Below is a small trained network, with its code and all its weights. Each question gives an input and a target symbol and asks what happens when units are switched off, that is, made to give their printed mean instead of their output.

import numpy as np


def w(rows, s, z=0):
    codes = np.array(rows[::2]) - 128.0
    scale = np.full(codes.shape[1], s)
    scale[-1] = z or s
    return codes * scale


def norm(h):
    return h / np.sqrt((h * h).mean(-1, keepdims=True) + 1e-5)


def f(y):
    return np.maximum(y, 0)


def softmax(a):
    e = np.exp(a - a.max(-1, keepdims=True))
    return e / e.sum(-1, keepdims=True)


def log_softmax(a):
    a = a - a.max(-1, keepdims=True)
    return a - np.log(np.exp(a).sum(-1, keepdims=True))


def net(x, mask):
    ids = ['βθμξσφω'.index(c) for c in x.split()]
    T = len(ids)
    res = E[ids] + P[:T]
    r = norm(res)
    for j in range(2):
        rows = slice(2 * j, 2 * j + 2)
        q, k, v = (r @ M[0][rows].T for M in (Q, K, V))
        z = softmax(np.where(np.tri(T) > 0, q @ k.T / 2**0.5, -1e9)) @ v
        o = O[0][rows]
        res = res + np.where(mask[j], z, o[:, -1]) @ o[:, :-1]
    y = f(norm(res) @ A[0][:, :-1].T + A[0][:, -1])
    res = res + np.where(mask[2:26], y, B[0][:, -1]) @ B[0][:, :-1]
    return log_softmax(norm(res)[-1] @ U[:, :-1].T + U[:, -1])


Q, K, V, O, A, B = {}, {}, {}, {}, {}, {}
E = w([
[55,239,136,85],'β',
[36,191,111,153],'θ',
[18,235,150,146],'μ',
[60,196,229,123],'ξ',
[32,35,144,193],'σ',
[90,192,6,110],'φ',
[143,84,191,10],'ω',
],0.016)
P = w([
[10,71,103,55],'0',
[43,99,113,93],'1',
[70,102,121,114],'2',
[88,120,125,136],'3',
[110,130,129,144],'4',
[129,135,131,163],'5',
[148,141,137,170],'6',
[168,150,137,176],'7',
[185,152,150,192],'8',
[196,180,156,208],'9',
[213,181,161,221],'10',
],0.013)
Q[0] = w([
[81,164,107,233],'H1',
[184,99,187,77],'H1',
[250,88,95,5],'H2',
[123,104,86,105],'H2',
],0.017)
K[0] = w([
[217,163,154,165],'H1',
[34,101,82,115],'H1',
[4,124,132,90],'H2',
[91,166,148,74],'H2',
],0.017)
V[0] = w([
[97,89,148,93],'H1',
[138,177,6,188],'H1',
[130,88,84,150],'H2',
[117,93,212,168],'H2',
],0.014)
O[0] = w([
[211,112,164,177,224],'H1',
[104,145,54,132,4],'H1',
[13,182,162,243,66],'H2',
[1,163,182,91,79],'H2',
],0.0092,0.0034)
A[0] = w([
[63,107,69,137,11],'N1',
[107,185,142,195,180],'N2',
[104,172,48,105,80],'N3',
[137,95,127,105,75],'N4',
[123,179,135,99,74],'N5',
[132,145,101,191,126],'N6',
[116,186,199,126,52],'N7',
[106,171,117,158,23],'N8',
[125,185,117,98,123],'N9',
[225,154,157,95,197],'N10',
[86,98,86,140,6],'N11',
[222,111,121,91,97],'N12',
[75,75,169,135,117],'N13',
[107,180,153,97,86],'N14',
[97,164,122,73,135],'N15',
[107,104,56,138,107],'N16',
[159,195,149,131,34],'N17',
[97,35,109,104,72],'N18',
[147,106,221,162,19],'N19',
[134,74,117,56,57],'N20',
[182,95,121,139,75],'N21',
[134,180,156,78,3],'N22',
[149,5,157,76,79],'N23',
[153,176,100,113,145],'N24',
],0.014,0.0064)
B[0] = w([
[178,118,157,214,149],'N1',
[89,218,77,61,254],'N2',
[19,96,41,222,192],'N3',
[120,167,113,72,136],'N4',
[156,60,127,53,158],'N5',
[158,169,60,68,180],'N6',
[235,195,97,124,201],'N7',
[147,72,117,93,147],'N8',
[2,24,176,119,182],'N9',
[242,116,61,162,235],'N10',
[186,139,146,183,134],'N11',
[253,214,174,87,176],'N12',
[178,212,74,98,182],'N13',
[161,99,125,120,182],'N14',
[205,76,103,204,188],'N15',
[225,167,150,165,164],'N16',
[154,126,98,42,156],'N17',
[157,200,199,177,143],'N18',
[193,151,30,163,178],'N19',
[99,183,187,89,151],'N20',
[138,56,188,100,144],'N21',
[116,117,142,52,148],'N22',
[218,183,149,119,180],'N23',
[165,121,47,49,184],'N24',
],0.0066,0.0082)
U = w([
[88,10,113,51,116],'β',
[134,157,33,205,3],'θ',
[33,135,166,117,217],'μ',
[177,141,188,129,123],'ξ',
[79,87,185,224,191],'σ',
[89,34,75,142,188],'φ',
[131,95,190,58,129],'ω',
],0.011,0.0064)

Each question gives the input, a string of symbols that net reads in full, and the target symbol t.
The units are the heads (2 rows each of Q, K, V and O) and the neurons (one row each of A and B). Each row of codes is followed by its name. A weight is (code - 128) times the scale printed after its matrix; where a second scale follows, it is the last column's (O, A, B and U).
mask holds one flag per unit, heads first, then neurons. A switched-off unit (its flag False) gives its mean, the last column of its rows in O or B, instead of its output. The means were averaged over made-up inputs and are rounded, as every weight is.
A unit's drop is (log p(t) with every unit on - log p(t) with that unit switched off) / (log p(t) with every unit on - log p(t) with every unit switched off).
The circuit of an input: a set's keep is (log p(t) with only the set's units on - log p(t) with every unit switched off) / (log p(t) with every unit on - log p(t) with every unit switched off). Starting from the 12 units with the biggest drops (on a tie, the unit counted first), units are removed one at a time, each time the one whose removal leaves the highest keep (on an exact tie, the one counted first), for as long as the keep stays at least 0.8.
units of the circuit, in order: the units of the circuit, biggest drop first
top k neurons: the k neurons with the biggest drops, biggest first
which heads matter: for each layer, one digit per head in row order, 1 if its drop is at least 0.15 and else 0, layers parted by /
drop when u is switched off: that unit's drop, to one decimal
input ω ω μ, target ξ: which heads matter : 10
input ξ σ θ, target μ: units of the circuit, in order : [H2]
input σ μ φ θ σ μ φ φ β ξ, target θ: which heads matter : 11
input ξ ω ω μ ξ σ μ μ μ σ, target μ: which heads matter : 01
input φ ξ ξ ω ω θ σ, target ξ: units of the circuit, in order : [H1 N13]
input σ β ω β φ, target ξ: units of the circuit, in order : [H1 N12]
input μ ω μ μ σ ω σ μ β, target μ: units of the circuit, in order : [H2 N9]
input φ ξ φ μ β μ φ μ σ σ θ, target μ: units of the circuit, in order : [H2 N10]
input β φ σ, target θ: which heads matter : 01
input θ β ω, target ξ: which heads matter : 00
input φ φ ξ, target θ: which heads matter : 01
input μ ω μ, target ξ: top 2 neurons : [N3 N7]
input β θ β β σ θ θ β, target φ: top 2 neurons : [N3 N15]
input μ ω ω φ, target ξ: units of the circuit, in order : [H1]
input θ φ ω σ, target σ: which heads matter : 00
input φ μ ξ ξ ω β θ μ ξ μ ξ, target ω: which heads matter : 11
input μ φ ξ ξ μ φ σ μ μ, target μ: which heads matter : 10
input μ μ σ μ, target μ: which heads matter : 01
input μ θ μ θ μ, target φ: top 2 neurons : [N15 N3]
input φ ω μ σ σ, target μ: top neuron : [N10]
input θ μ σ σ ξ, target μ: drop when H2 is switched off : 1.3
input ξ ω ω φ φ ω ξ ξ ξ β, target ω: drop when N19 is switched off : 0.1
input ω μ μ β θ, target φ: drop when H2 is switched off : 0.2
input φ β φ μ θ β, target φ: drop when N10 is switched off : 0.0
